Each row has a name. Each question is about the rows just above it.

[-2.76  3.37  1.13 -1.00  0.11 -1.29 -3.71]  j_259
[ 0.65  4.76 -8.46  4.54  3.37  1.27 -0.18]  j_9
[ 4.15  6.52 -5.12  1.40 -1.61 -5.13 -8.64]  j_108
[-3.40 -3.72  1.93  5.73  4.47  5.72  2.46]  j_266
[-2.76  3.37  1.13 -2.60  4.47 -6.57 -0.73]  j_453
j_266 without one entry, shuffled: [ 2.46 -3.72  5.73 -3.40  4.47  1.93]. Gone: => [5.72]
Shuffled j_108 with one entry gone: [-8.64 -1.61  4.15  1.40 -5.13  6.52], missing => [-5.12]

[ 3.72 -0.99 -2.09 -0.22 -0.23 -3.66 -1.05  1.18 -0.97  3.88  3.70 -2.53
 -3.69 -3.96  3.64  1.04  4.22 -0.72 -0.96  0.03 -1.73  5.36  3.97  5.48
  0.54  0.42 -1.83  1.12 -2.23  0.95 -0.11  2.87 -3.69  0.42 -0.59] -> j_267
[ 3.01  4.11  3.20  3.87  1.02 -1.42 -4.33 -1.18  3.59 -2.45 -2.91 -2.31
 -0.91 -3.71  0.67 -3.05 -2.54  3.89 -0.94 -3.76  4.07 -0.31  6.66  4.85
  0.17  6.02  3.76  0.20 -2.22 -1.17  0.25 -2.16  3.88  1.38 -3.01] -> j_949
[ 2.76 -2.10 -2.09 -0.22 -0.23 -3.66 -1.05  1.18 -0.97  3.88  3.70 -2.53
 -3.69 -2.60  3.64  1.04  4.22 -0.72 -0.96  0.03 -1.73  5.36  3.97  5.48
 -3.79  0.42 -1.83  1.12 -2.23  0.95 -0.11  2.87 -3.69  0.42 -0.59] -> j_358
[ 3.01  4.11 -2.45  3.87  1.02 -1.42 -4.33 -1.18  3.59 -2.45 -2.91 -2.31
 -0.91 -3.71  0.67 -3.05 -2.54  3.89 -0.94 -3.76  4.07 -0.31  6.66  4.85
  0.17  6.02  3.76  0.20 -2.22 -1.17  0.25 -2.16 -1.52  1.38 -3.01] -> j_892
[ 0.94  1.72  5.49  5.59 -6.32 -2.62  8.44  3.98 -2.90  0.71  1.60  2.22
  4.24 -1.11  0.45 -3.46  1.75  0.03 -0.93  3.27 -5.82  1.06 -0.97  3.69
  4.40 -1.10  4.82  7.57  6.48  6.99 -0.54 -4.69  1.69 -1.88 -1.28] -> j_687
[ 0.46  0.82 -1.26 -2.36  3.73  6.25 -3.12 -3.09  1.16  0.59 -2.61  1.64
  0.07  4.03 -2.14  3.71 -2.60 -0.02  3.24  1.02  7.34 -4.65 -5.42 -7.65
  1.09  2.98 -0.88 -3.16  0.16 -2.54  2.07  2.90  5.93  2.85  0.61] -> j_387
[ 0.46  0.82 -1.26 -2.36  3.73  6.25  4.08 -3.09  1.16  0.59 -2.61  1.64
  0.07  4.03 -2.14  3.71 -2.60 -0.02  3.24  1.02  7.34 -4.65 -5.42 -7.65
  1.09  2.98 -0.88 -3.16  0.16 -2.54  2.07  2.90  5.93  2.85  0.61] -> j_585
[-1.80  1.29  0.65 -0.91  3.41  4.54 -2.38 -2.11  3.06 -3.39 -3.58  1.58
  1.99  2.75 -2.61  0.63 -4.04  1.72  1.63 -1.25  4.83 -4.42 -1.48  2.76
  2.13  1.40  0.75 -3.33 -0.36 -3.14  0.91 -0.34  2.81  1.12  1.24] -> j_652
Shuffled j_949 with one entry gone: [ 6.66 -3.71  3.88 -2.31 -3.01  1.38 -1.17 -2.54  0.20 -2.45 -1.42  3.89
 -1.18  1.02  3.76  4.07 -2.16 -2.22  4.11 -3.05  6.02  0.25 -0.31 -0.91
  3.59 -2.91  4.85 -4.33  3.20  3.01  0.67  0.17 -0.94 -3.76], missing => [3.87]
Which entry of j_358 is missing from [ 0.03  4.22 -1.73 -3.66  1.04 -1.05 -0.97 -2.53 -3.69  0.42  5.36  1.12
  3.97  3.70 -0.22 -0.72 -0.59  2.76  0.95  1.18 -0.23 -0.11 -3.69  5.48
  3.88 -0.96  0.42 -3.79 -2.10  2.87 -2.23 -2.60 -1.83  3.64]? => [-2.09]
j_652 without one entry, shuffled: [ 0.65  2.76 -1.48  1.72 -3.39  4.83 -1.80  3.41  2.81  4.54  1.24 -2.38
 -4.04 -1.25 -3.33  0.91 -4.42  1.99  3.06  1.29  2.13  1.12  1.40  0.63
  0.75 -3.58  1.63 -3.14 -0.36 -2.61 -0.34  1.58 -0.91 -2.11]. Gone: => [2.75]
Shuffled j_387 with one entry gone: [ 0.07 -3.16  5.93 -5.42  7.34  3.73  0.59  1.02  0.46  0.16 -0.88  4.03
  1.64  0.61  3.71 -0.02 -2.36 -2.54 -2.14  3.24 -2.60  0.82 -7.65  2.07
 -3.09  6.25 -3.12 -2.61  2.98 -4.65  2.90  1.09  1.16 -1.26], missing => [2.85]
j_387 without one entry, shuffled: [-0.02 -2.14  3.73  6.25 -2.36 -4.65 -5.42  1.09  1.64 -3.09 -7.65  0.07
  2.90  5.93  1.02 -0.88  1.16  3.24 -2.54  2.98 -3.12  0.46  2.07  2.85
  0.16  3.71 -1.26 -3.16  0.59 -2.61  7.34 -2.60  0.82  4.03]. Gone: => [0.61]

[5.28 2.81 2.67 3.36 2.58] = j_925
[5.27 6.46 3.25 5.01 6.45] = j_673
[5.23 3.40 3.27 4.59 5.17] = j_951
[5.25 4.19 2.75 4.88 3.82] = j_950
[6.35 5.04 2.89 6.84 8.04] = j_111
[5.77 2.99 3.86 3.85 4.49] = j_721
[0.88 0.18 0.92 0.28 1.36] = j_896
Which entry of j_673 is missing from [5.01 6.46 5.27 3.25]? => [6.45]
Which entry of j_721 is missing from [2.99 3.85 5.77 4.49]? => [3.86]

